Here is a tiny trained network, its code and every weight. The questions are about switching its units off for an input and a target symbol, where a switched-off unit gives its printed mean instead of its output.

import numpy as np


def w(rows, s, z=0):
    codes = np.array(rows[::2]) - 128.0
    scale = np.full(codes.shape[1], s)
    scale[-1] = z or s
    return codes * scale


def f(y):
    return y / 2 * (1 + np.tanh(0.7978845608 * (y + 0.044715 * y**3)))


def softmax(a):
    e = np.exp(a - a.max(-1, keepdims=True))
    return e / e.sum(-1, keepdims=True)


def log_softmax(a):
    a = a - a.max(-1, keepdims=True)
    return a - np.log(np.exp(a).sum(-1, keepdims=True))


def net(x, mask):
    ids = ['αεζθλμξπφψ'.index(c) for c in x.split()]
    T = len(ids)
    res = E[ids] + P[:T]
    r = res
    for j in range(2):
        rows = slice(2 * j, 2 * j + 2)
        q, k, v = (r @ M[0][rows].T for M in (Q, K, V))
        z = softmax(np.where(np.tri(T) > 0, q @ k.T / 2**0.5, -1e9)) @ v
        o = O[0][rows]
        res = res + np.where(mask[j], z, o[:, -1]) @ o[:, :-1]
    y = f(res @ A[0][:, :-1].T + A[0][:, -1])
    res = res + np.where(mask[2:10], y, B[0][:, -1]) @ B[0][:, :-1]
    return log_softmax(res[-1] @ U[:, :-1].T + U[:, -1])


Q, K, V, O, A, B = {}, {}, {}, {}, {}, {}
E = w([
[110,111,143,93,147,63],'α',
[138,62,131,156,152,84],'ε',
[63,164,202,118,150,170],'ζ',
[107,125,89,99,134,193],'θ',
[173,89,73,137,121,133],'λ',
[179,137,91,115,153,172],'μ',
[68,86,162,128,121,84],'ξ',
[99,176,148,130,7,88],'π',
[78,60,137,181,79,136],'φ',
[240,132,223,182,128,110],'ψ',
],0.012)
P = w([
[77,150,144,67,220,90],'0',
[153,128,135,65,59,157],'1',
[70,229,86,167,187,86],'2',
[171,128,188,141,39,197],'3',
[90,212,133,155,250,126],'4',
[152,110,138,119,3,143],'5',
],0.0049)
Q[0] = w([
[96,9,206,103,28,174],'head 1',
[185,208,127,138,180,176],'head 1',
[140,20,119,104,43,249],'head 2',
[100,194,63,255,189,34],'head 2',
],0.0051)
K[0] = w([
[247,198,201,198,224,167],'head 1',
[30,22,15,71,81,3],'head 1',
[189,125,238,230,187,82],'head 2',
[9,227,39,72,97,174],'head 2',
],0.0051)
V[0] = w([
[26,195,40,29,59,126],'head 1',
[49,91,75,29,162,3],'head 1',
[12,36,32,175,167,161],'head 2',
[37,86,175,244,20,13],'head 2',
],0.0053)
O[0] = w([
[2,178,73,100,92,123,37],'head 1',
[69,105,121,113,176,75,137],'head 1',
[58,37,57,216,146,167,2],'head 2',
[87,13,225,112,61,104,220],'head 2',
],0.0067,0.0018)
A[0] = w([
[115,147,223,3,50,195,255],'neuron 1',
[8,101,78,61,40,201,250],'neuron 2',
[64,180,106,173,228,40,227],'neuron 3',
[174,59,176,164,101,175,166],'neuron 4',
[61,172,103,89,157,122,51],'neuron 5',
[159,67,170,170,97,210,203],'neuron 6',
[109,175,33,116,234,223,147],'neuron 7',
[74,120,79,150,88,230,221],'neuron 8',
],0.0064,0.004)
B[0] = w([
[133,231,173,222,131,63,253],'neuron 1',
[43,135,65,222,138,38,203],'neuron 2',
[149,88,212,3,174,168,181],'neuron 3',
[177,182,58,225,207,115,191],'neuron 4',
[32,207,100,169,198,67,124],'neuron 5',
[191,154,65,183,136,91,195],'neuron 6',
[108,200,29,51,67,169,149],'neuron 7',
[72,152,3,219,153,109,158],'neuron 8',
],0.006,0.0067)
U = w([
[97,120,195,28,213,63,4],'α',
[140,23,148,118,205,128,134],'ε',
[42,197,207,136,206,196,54],'ζ',
[64,184,48,138,194,146,3],'θ',
[140,105,59,120,162,140,137],'λ',
[163,182,69,59,135,203,167],'μ',
[58,71,175,140,164,102,101],'ξ',
[66,163,149,134,31,71,91],'π',
[97,49,82,255,98,128,165],'φ',
[216,160,174,154,87,153,244],'ψ',
],0.007,0.0037)

Each question gives the input, a string of symbols that net reads in full, and the target symbol t.
The units are the heads (2 rows each of Q, K, V and O) and the neurons (one row each of A and B). Each row of codes is followed by its name. A weight is (code - 128) times the scale printed after its matrix; where a second scale follows, it is the last column's (O, A, B and U).
mask holds one flag per unit, heads first, then neurons. A switched-off unit (its flag False) gives its mean, the last column of its rows in O or B, instead of its output. The means were averaged over made-up inputs and are rounded, as every weight is.
A unit's drop is (log p(t) with every unit on - log p(t) with that unit switched off) / (log p(t) with every unit on - log p(t) with every unit switched off).
The circuit of an input: a set's keep is (log p(t) with only the set's units on - log p(t) with every unit switched off) / (log p(t) with every unit on - log p(t) with every unit switched off). Starting from all 10 units, units are removed one at a time, each time the one whose removal leaves the highest keep (on an exact tie, the one counted first), for as long as the keep stays at least 0.8.
circuit, biggest first: the units of the circuit, biggest drop first
top k neurons: the k neurons with the biggest drops, biggest first
drop of u: that unit's drop, to one decimal
input φ α φ π, target φ: circuit, biggest first => [head 2; neuron 2; neuron 3]
input φ ψ ψ ξ, target ψ: circuit, biggest first => [head 1; head 2; neuron 2]
input α φ α θ μ, target μ: circuit, biggest first => [neuron 7; head 2; neuron 2]
input φ ψ α φ, target ψ: top 2 neurons => [neuron 2; neuron 1]
input φ φ ψ ψ φ ε, target ψ: circuit, biggest first => [head 1; neuron 2]
input ξ α φ θ, target φ: circuit, biggest first => [head 2; neuron 2; neuron 8]
input φ ε α θ φ μ, target φ: circuit, biggest first => [head 2; neuron 3; neuron 8]
input α ψ ψ ε, target ψ: circuit, biggest first => [head 1; head 2; neuron 2]
input π π φ φ α μ, target φ: top 3 neurons => [neuron 3; neuron 2; neuron 8]
input ζ ε ζ μ φ θ, target φ: top 2 neurons => [neuron 2; neuron 8]
input ξ φ ψ ψ π ζ, target ψ: top neuron => [neuron 1]
input φ ψ π ψ θ α, target ψ: drop of neuron 8 => 0.1
input φ φ φ ψ ε, target ε: drop of neuron 1 => 0.3
input μ π θ, target θ: drop of neuron 4 => -0.1
input ζ ξ ψ φ ε, target ε: top neuron => [neuron 1]
